In the rows, zero is written as 128.
Facts:
stasa: ε posta; ρ a; τ dazi
plosa: ρ b; τ rogu
pladras: ε sigrivol; ρ a; τ fazi
droli: ρ a; τ gebo
nemor: ε rifla; ρ a; τ gruklak
pegri: ε kluskem; ρ a; τ skodre
kubafon: ε bidrarem; ρ a; τ flinim
trokle: ρ a; τ grazol
genol: ρ a; τ droli
rebre: ρ b; τ vufidem
fluplar: ε miko; ρ a; τ bidrarem
vena: ε drizul; ρ a; τ skodre
besok: ε genol; ρ b; τ klizur
lugro: ε rifla; ρ b; τ rogu
klenar: ρ b
pekam: ρ a; τ flinim
drenim: ρ b; τ robrom
fluker: ε ruro; ρ a; τ klizur
dazi: ρ a
zunon: ε reke; ρ b; τ posta
skistakek: ρ a; τ grebok
vufidem: ρ b; τ klenar
truti: ε fleme; ρ a; τ vufidem
rito: ε fazi; ρ b; τ stana
breskuvim: ε pegri; ρ b; τ rifla
gebo: ρ a
ruro: ρ b; τ rogu
rifla: ρ b; τ klenar
devaple: ε voflo; ρ a; τ skodre
voflo: ρ b
kidran: ρ b; τ pleron
briban: ρ b; τ klizur
brodi: ρ a; τ robrom
vofe: ρ a; τ skodre
breklemum: ρ a; τ posta
flinim: ρ a
robrom: ρ a; τ klenar
reke: ε gebo; ρ a; τ trokle
sotribro: ε voflo; ρ a; τ rifla
fifludul: ε dezan; ρ b; τ rifla
pagrur: ε bradro; ρ a; τ grebok
klofer: ε gebo; ρ a; τ rifla
sikek: ρ a; τ grazol
rarom: ε letak; ρ b; τ miro
brazu: ε pleron; ρ a; τ klizur
tiske: ε dezan; ρ a; τ skodre
brozek: ε robrom; ρ b; τ voflo
drizul: ε pleron; ρ b; τ grebok
drosko: ρ b; τ dazi
gestik: ρ b; τ fazi
gugupi: ε rifla; ρ a; τ pekam
vuklun: ε stana; ρ a; τ droli
flidroflol: ρ a; τ miro
sigrivol: ρ a; τ miro
drimo: ε rifla; ρ a; τ bidrarem
fibegrur: ρ b; τ grobatek
stana: ρ a; τ gebo
brerina: ρ a; τ vufidem
stinar: ρ a; τ dazi
rokas: ε bidrarem; ρ a; τ posta
derumak: ε pleron; ρ b; τ flinim
moplas: ε feflem; ρ b; τ posta
treskiklu: ε rifla; ρ a; τ pleron
feflem: ρ b
pokem: ρ b; τ klenar
vofla: ρ b; τ pekam
flida: ε stana; ρ a; τ fazi
suskam: ε grazol; ρ a; τ gebo
grafe: ρ a; τ gruklak
zikis: ρ b; τ bidrarem
zedron: ρ a; τ stana
miko: ρ a; τ stana
skimim: ρ a; τ gebo
plurar: ρ b; τ miro
fladel: ε bradro; ρ a; τ bibus
dridar: ε grazol; ρ b; τ dazi
lukler: ρ b; τ rifla
zanal: ρ b; τ droli
skarun: ε fleme; ρ b; τ vufidem
vefak: ε miko; ρ a; τ voflo
vurusil: ε neflobe; ρ b; τ robrom
pobe: ρ a; τ bibus
fosuskur: ρ a; τ rifla
fazi: ρ b; τ grazol
pleron: ρ b
miro: ρ b; τ voflo
letak: ρ b; τ gebo
vevem: ρ b; τ gebo
mevun: ε rifla; ρ b; τ bibus
mival: ε robrom; ρ b; τ pekam
tolal: ε vefak; ρ a; τ gebo
dridan: ε klenar; ρ a; τ fazi
rogupar: ε grazol; ρ a; τ flinim
bidrarem: ρ b; τ rogu
mekil: ε fleme; ρ b; τ miro
flafi: ρ a; τ pleron
soplek: ε vufidem; ρ b; τ gebo
potuk: ε bidrarem; ρ a; τ feflem
sugro: ρ a; τ bidrarem
neflobe: ρ a; τ robrom
vostu: ρ a; τ fazi
kluskem: ε neflobe; ρ a; τ klenar
rogu: ρ b
bibus: ρ b
bruflu: ρ b; τ skodre
posta: ρ a; τ bibus
boki: ε feflem; ρ a; τ stana
dezan: ρ b; τ bidrarem
mobur: ρ a; τ rogu
belol: ε gruklak; ρ a; τ bidrarem
stagrol: ε bradro; ρ a; τ rifla
bradro: ρ b; τ grazol
bruda: ρ a; τ klizur
skodre: ρ b; τ grazol
grebok: ρ a; τ klenar
klizur: ρ b; τ klenar
nabrun: ε grazol; ρ b; τ pleron
fleme: ρ b; τ gruklak
nestapli: ε rogu; ρ a; τ stana
grobatek: ρ b; τ feflem
griflam: ε robrom; ρ b; τ dazi
gruklak: ρ b; τ voflo
dosti: ε klizur; ρ b; τ droli
grazol: ρ b
metrus: ρ b; τ trokle

Known rows:
[134  82  76 162 119  98 126 222 191 170 136 156 183 111 109 113 200  88
 125 119  96  57 151  57 104 101 112  86 130 150]: pleron
[136 104 136 134 136 134 129 121 128 127 117 123 110 122 122 148 151 126
 148 136 148 129 153 130 123 110 121 139 121 120]: mobur
[147 108 141 136 121 130 134 105 116 123 132 126 120 132 148 146 159 125
 128 140 162 145 162 137 136 108 138 148 108 125]: vuklun
[159 138  99 133 117 132 142 125 113 120 138 147 146 122 140 158 159  86
  97 145 140 127 147 134 122 143 109 136 111 138]: fifludul
[136 123 134 128 128 127 142  84 108 110 123 126 100 124 144 150 168 121
 120 140 156 129 163 144 129 117 140 141 106 128]: stagrol
[157 141 115 140 118 145 121  95 161 130  96 184 169 101 183 149 128  89
 104 155 142 164 130 102  92 111  41 244  94 138]: lugro
[161 127 104 136 126 142 137 148 128 126 141 152 146 137 123 161 139  91
 107 133 133 125 137 122 114 126 103 134 138 139]: gestik
[160 126 103 136 126 142 136 147 128 127 141 151 147 135 123 160 138  90
 108 133 133 125 137 123 113 128 104 133 133 138]: metrus
[136 121 146 138 129 138 115  66 164 128  77 162 130  94 182 140 139 125
 134 154 160 162 146 110  99  84  61 251  97 125]: drimo
[153 140 112 132 124 138 132 133  97 106 142 151 142 140 150 152 147  97
  81 138 140 137 139 124 131 148 117 136 104 128]: mekil
[143 126  78 158 124 107 134 107 226 152  81 180 146 123  71 155  65  85
 143 138  83 117 104  90  53  80  39 210  93 144]: rifla
[155 129  96 145 135 127 138 155 147 129 140 132 153 147  76 160 135  92
 108 124 111 126 119 114 105 106 111 126 145 141]: fazi
[141 110 139 133 132 132 131 107 116 125 121 129 112 122 145 152 162 124
 122 143 158 136 162 134 134 109 132 146 114 123]: stasa
[171  81  93 144 133 122  86 116 131 167 107 129 143 165 137 180 179 150
 141 195 192 208 157 166 101 124 124 116 139 149]: suskam
[166 128 110 138 110 138 138 139 115 125 150 145 160 135 148 152 150  91
 104 141 143 147 144 127 127 136 112 143 107 137]: dosti
[138 108 124 135 130 122 136 106 133 129 115 131 101 122 117 153 149 122
 139 140 146 113 160 136 121 108 128 135 116 126]: bruda
[138 116 144 139 129 136 120  59 166 138  77 175 124 103 184 150 129 121
 118 157 156 161 152 109 105  76  74 247  91 130]: gugupi

Rows:
No name comes twice in this set of rows, the named rows included.
[138 118 141 142 129 127 111  63 163 128  77 181 122 109 182 145 122 130
 111 157 159 152 150 107 108  82  72 247  91 124]  nemor
[155 144 106 129 118 138 146 117 103 111 143 144 142 129 145 156 159  86
  94 140 139 134 144 135 121 145 116 135 104 138]  skarun
[134 115 146 127 137 142 139  95 104 121 124 125 106 127 152 156 163 119
 114 139 154 149 161 136 136 112 145 141 104 125]  fladel
[136 103 132 138 137 122 121 122 126 124 116 139 103 134 123 149 135 133
 127 139 148 118 154 126 131 111 128 136 115 117]  flidroflol
[154 137 115 129 124 148 142 128 100 116 144 143 147 132 151 157 156  87
  91 137 138 148 141 128 126 142 119 137 105 135]  mival
[136 111 137 132 138 137 137 108 124 118 127 130  99 139 122 153 144 125
 133 128 146 125 152 132 120 101 135 135 130 127]  reke
[147 122  94 147 133 122 140 161 149 136 134 127 150 145  66 157 120  92
 123 125  99 129 117 112 105 116 111 116 116 133]  feflem
[152 131 114 128 128 153 144 131 105 129 140 145 148 129 150 164 153  83
  90 141 134 153 144 125 127 138 120 133 102 136]  zunon
[132  96 128 140 140 121 123 133 138 128 115 139  94 142  99 150 115 133
 145 131 135 107 147 122 121 107 126 124 117 116]  sigrivol
[158 132 107 136 123 132 125 144 109 117 136 155 149 133 144 153 145  98
  86 144 142 133 141 121 132 144 108 139 110 128]  rarom
[151 127 102 141 134 131 139 147 130 143 132 128 164 130 105 164 149  86
  93 140 114 154 129 115 122 118 118 132 108 137]  bibus
[145 123  93 149 135 113 129 166 144 129 131 136 146 152  65 153 111 100
 112 128 100 121 114 107 111 122 111 115 112 127]  voflo

Now the same objects, written a new way:
Known rows:
[145  97 128 181 154 122 157 127 157 108 184 134 159 148 156 145 125 121
 183  69 110 133 138 158 150 159]: gugupi
[139  91 158 119 162 127 118 126 149  74 110 119 159 117 137 130 116 117
 157  72 112 132 150 114  90 185]: vevem
[130  90 135 136 146 140 121 130 135  76  91 117 169 108 129 136 109 119
 149  77 111 134 133 143  90 167]: briban
[146  95 139 135 144 100  96 133 110  86  75  76 150 130 141 153 129 117
 157  81 105 123 181 124  54 158]: fleme
[122  76 154 128 154 170 123 132 119 101 124 135 130  98 127 132 100 133
 164  56 114  86 139 124  99 173]: griflam
[161 111 109 193 140 141 152 143 163  67 132 127 167 124 157 141 115 126
 167  76 100 126 143 140 106 154]: kluskem
[124  89 144 116 155 145  98 140 152  94 117 106 162 122 134 134 114 135
 149  92 102 123 146 131  94 171]: plosa
[141 104 157 129 171 144 107 128 141 123 127 117 165 110 129 118  78 137
 173  48 111 153 138 144  84 169]: nabrun
[128  71 143 138 177 116 106 130 114 100 105 126 179 104 123 126  96 113
 173  76  90 168 118 149 128 137]: besok
[150  99 138 203 134 157 159 143 158  87 136 147 146 120 149 146 111 134
 178  60 115 109 145 151 105 160]: stagrol
[185 107  57 177 186 115 118 144 133  67 154  89 188 129 164 129  89 111
 173 104  59 112 149  91 121 141]: sigrivol
[116 101 152 135 147 134 108 111 147  83 114  89 156 103 139 129 120 121
 146  62  99 120 122 118 102 172]: grobatek
[131  99 135 133 140 144 126 124 154  81 101 114 175 114 129 139 110 118
 144  79 121 137 125 153  94 185]: drizul
[143 117 128 209 135 141 145 131 172  59 121 112 163 107 159 137 118 123
 161  68  90 122 124 131 114 146]: grebok
[131  80  99 118 128 145 106 117 127  58 116  87 164  78 147 131 147 108
 146  76  49 115 128  92 102 186]: fazi
[168 102  96 176 135 144 144 143 158  83 159 120 161 120 165 138 133 128
 179  70  73 124 159 122 104 171]: sikek
[130  91 136 135 146 141 119 131 134  75  90 115 169 106 128 136 108 119
 148  76 109 135 130 143  89 167]: pokem

Rows:
No name comes twice in this set of rows, the named rows included.
[123 128 113 142 121 144 134 102 197  41  90  86 207 110 132 143 116 101
 109  99 119 147  93 156 108 210]  klenar
[160  85  98 180 148 173 152 141 147  96 185 148 152  99 158 129 107 128
 187  62  70  95 138 115 133 173]  flida
[166 123 100 175 122 157 165 117 207 109 197 129 186 136 161 147 118 122
 170  75 107 141 136 165 129 223]  dridan
[151 101 162 208 133 118 141 147 145 104 115 131 140 132 154 153 129 139
 193  47 111 143 172 161  87 132]  truti
[128  95 132 111 154 149  87 154 157  78 103  94 160 119 138 130 120 145
 135 106  90 112 159 108  75 163]  dezan
[174 112 115 170 160 123 144 147 171  40 138 118 159 133 170 129 133 122
 165  81  89 119 171  87  91 163]  miko
[165 116  86 184 138 137 148 149 162  45 125 111 174 126 162 140 125 125
 153  92  90 121 150 123  97 153]  neflobe
[153 112 112 187 127 142 135 125 168  83 161 103 156 104 171 132 140 126
 176  57  62 121 139 112 115 171]  trokle
[154 104 139 202 137 142 152 144 161  92 130 140 154 125 152 146 114 133
 181  61 111 128 151 156 102 153]  klofer

Now the same objects, written a new way:
Known rows:
[118 123 130 131 145 118 107 134 145 158 148 150 125 121 156  91 106 142
 123 122 128 163 182 134  83 123  63 156 116 108 102  88 113 127 151]: vufidem
[111 123 125 127 149 124 111 133 142 168 147 147 132 121 155  89 108 144
 124 126 128 157 174 136  85 122  53 149 120 108 101  90 114 120 153]: rebre
[134 130 119 123 126  92 120 139 161 183 141 136 126 147 137 119 106 123
 100 120 129 137 162 126  99 140  55 181 135 107  88 119  98  84 150]: brodi
[123 137 153 124 101  87 111 137 152 179 138 152 159 156 135 135 112 136
  86 127 132 125 169  98  60 151  70 179 142 119  73 109 106  71 158]: robrom
[ 83 134 136 134 156  91 106 122 122 176 141 155 108 133 165 111  95 143
 144 100 112 149 165 123  88 116  21 138 139 111 124  89 116 155 154]: vurusil
[ 80 128 136 117 183 136 104 119 117 182 144 146 107 133 160 115  89 156
 140  96 106 139 166 120  80 104  29 150 126 113 119  93 110 134 144]: rarom
[128 117 108 134 185 159 105 132 148 164 150 120  66 125 158  94  88 147
 131 106 118 158 193 144  90 101  59 159 115 106 110  88 101 128 146]: bidrarem
[115 135 104 130 175  98 114 126 145 196 138 113  45 162 149 140  74 125
 129  78 103 126 165 127 113 112  22 173 150 106 120 120  88 125 143]: rokas
[131 125 118 110 153 136 116 134 155 191 143 125 120 149 133 125  99 137
  97 115 124 126 164 123  89 127  62 189 126 110  84 120  93  64 142]: flidroflol
[144 129 108 107 119  86 123 135 155 172 152 148 119 149 135 125 105 128
 100 119 137 117 168 121 100 132  64 176 122 113  93 114  97  83 150]: fosuskur
[132 126 117 110 151 130 116 136 156 189 143 127 121 149 133 125  99 135
  97 115 124 126 165 122  89 128  63 188 126 109  84 119  93  68 143]: breklemum
[133 125 118 110 151 131 115 135 156 188 143 126 118 149 133 125  98 136
  97 114 124 128 166 122  89 128  65 190 125 109  84 120  92  67 142]: mobur
[104 134 134 117 158 118 111 119 131 202 139 129  92 160 144 148  86 135
 122  89 109 120 157 113  92 122  29 184 142 114 106 124  93  92 141]: boki
[132 126 117 110 150 126 116 136 157 187 143 128 120 148 133 124  99 135
  96 114 124 127 165 122  90 129  66 187 126 109  84 119  93  69 142]: flafi
[ 77 116 124  85 164 137  96 156 153 160 146 167 113 122 153  82 121 143
 119 116  94 108 161 148  80 112  78 199  75  74 101 106 116 200 142]: grazol
[ 93 134 126 116 148  84 111 119 115 165 152 167 104 136 162 117  93 148
 145  98 119 128 170 118  90 108  29 134 126 117 129  86 115 155 152]: breskuvim
[112 136 112 128 169  97 113 126 143 195 138 119  56 163 148 143  77 127
 125  80 104 123 165 121 106 115  25 174 150 108 116 119  90 120 145]: fladel

Rows:
No name comes twice in this set of rows, the named rows included.
[123 136 143 118 196  10  99  90 105 183 146 225 164  92 145 114  89 136
 165  83 115 196 121 140 101 128  31 169 120 111 141  88 109  81 126]  drizul
[126 146 135 108 157  14 113 112 135 196 147 197 155 126 124 147  89 121
 135  78 109 173 122 142 112 140  46 182 135 116 129 118  93  63 128]  brazu
[112 130 141 110 212  67  97  95 105 187 145 198 147 103 146 116  84 149
 156  84 110 176 133 130  88 114  34 170 116 110 131  90 106  83 125]  derumak

Now the same objects, written a new way:
Known rows:
[120 148 126 149 129 151 124  99 109 129 142 131 113 124 121 110 142 127
 137 126 132 133 123 122 105 124 139 126]: flidroflol
[121 147 125 151 133 145 126  99 110 124 144 130 113 117 120 119 140 131
 142 125 133 131 122 125 105 132 144 131]: pekam
[118  93 126 102 118 119 109 167 130 149 117 134 134 126 150 153 120 116
 104 128 115 142 139 123 132 135  78 116]: brozek
[115 144 126 151 129 153 120  95  98 137 152 136 111 118 115 122 141 129
 135 122 124 142 125 124 110 130 128 124]: vefak
[133 123 128 162 133 136 121  92 119 143 152 132 105 103 104 119 119 128
 152 125 139 133 120 110 109 140 152 125]: trokle
[142 125 126 107 132  91 138 143 141 116 134 131 150 150 107 156 115 147
 128 124 108 122 136 163 186 130 118 138]: klenar
[139 124 129  93 123  99 142 143 141 123 137 127 143 158 111 138 115 123
 133 132 102 122 136 170 206 127 115 130]: klizur
[107 173 137 201 131 122 104 151 145  93 146  90 141 163 109  50 115 137
 183 141  99  68 134 131  56 109 177 151]: kluskem
[114 139 143 127 136 153 154 121 115 123 167 122 133  95 148  90 130 112
 161 142 118 135 121 119 122 128 127 121]: fluker
[127 110 121 159 131 151 118  94 119 147 144 140 109  85 133 122 116 109
 160 132 132 138 123  83  92 139 129 122]: flida
[135 122 117 163 130 145 122  80 121 142 143 142 104 106 112 123 119 116
 158 128 131 132 123 101 113 134 145 126]: vostu
[103  73 152  73 124 154 172 155 161 106   5 134 133  93 158 130 112 121
  63 157 142 107 116 102 150 120 180 149]: lugro
[136 125 115 116 117  99 107 121 122 142 129 144 122 175  80 170 125 140
 108 114 104 134 141 174 192 128 111 129]: bidrarem
[107 127 131 145 132 158 122 113 100 141 155 134 118  92 138 116 136 122
 137 127 125 149 124 105  90 134 112 119]: kubafon
[148  87 115 120 117 105 112 133 152 151 110 142 124 136 123 158  98 111
 128 128 121 127 137 117 154 136 113 124]: gestik
[135 106 128 103 130  94 141 158 147 112 133 130 150 134 129 150 115 143
 127 127 114 125 134 149 156 136 111 138]: drenim
[122 114 150 154 134 141 123 121 113 157 165 118 116  93 117  95 119 131
 133 129 145 143 120  97  92 128 139 107]: devaple

Rows:
No name comes twice in this set of rows, the named rows included.
[114 148 149 211 122 116  81 148 143 136 147  85 117 166  85  38 104 134
 159 138 122  77 133 116  50 107 192 128]  pegri
[142 117 123 110 131  83 137 142 143 109 139 133 144 149 104 160 116 154
 129 121 111 123 135 167 179 139 122 146]  vufidem
[126 159 123 156 129 143 123  84 105 130 147 136 110 143  97 117 143 135
 138 119 125 131 124 140 127 121 149 127]  sigrivol
[197 132 134 118 111  28 178 128 147 142 108 179 112 205 114 167  93  98
 138  64 207 104 116 213 197 173 148 129]  grazol
[117 183 129 208 131 106 106 121 140  86 156 102 130 189  70  63 119 156
 184 130  97  67 135 161  84 113 198 164]  neflobe
[198 135  93  65 145 101 131 150 207  77 135  53 173 131 164 143 157 162
 136 169 140 120 135 103 170  88 137 133]  drizul

The same objects again, as new rows of numbers:
Known rows:
[110 122 111 123 124 139 127 122 110 247 123 140 116]: kubafon
[107 109 129 121 107 145 115 137 106 131 129 158 130]: bidrarem
[118 126 139 131 138 118 127 125 120 176 136 127 129]: sugro
[130 170 115 105 136  98  75 133 127 140 133 106  96]: drimo
[118 102 129 133 152 122 138 130 122 184 138 154 127]: robrom
[132 128 112 133 106 149 118 128 119 121 112 139 125]: griflam
[159 124 143 156 123 129 116 125 127  31 115 123 137]: bradro
[119 123 139 134 136 121 126 123 117 176 134 128 128]: miko
[137 116 118 130 133 131 136 117 124 178 123 119 117]: vefak
[123 139 130 149 131 129 123 136 140  74 129 146 144]: rebre
[133 120 120 127 133 130 134 118 122 172 127 117 118]: boki
[125 116 137 126 117 134 121 135 120  70 132 138 135]: miro
[117 127 140 130 137 119 124 124 117 176 135 127 129]: skimim
[141 127 121 144 131 134 136 121 120 188 135 112 115]: flida
[125 118 120 111 133 125 128 114 121 160 118 119 120]: tiske
[125 119 137 130 117 134 121 135 123  76 130 138 135]: grobatek
[143 118 114 136 143 125 149 121 143 181 119 130 120]: kluskem

Rows:
No name comes twice in this set of rows, the named rows included.
[125 105 135 124 153 115 148 131 134 159 141 141 128]  grebok
[ 76  97 108 143 108 136 165 128 208  42 157 106 134]  drizul
[126 135 130 104 127 106  83 156 143  66 116 129 119]  rifla
[106 109 119 109 129 125 136 114 138 148 130 109 121]  vena

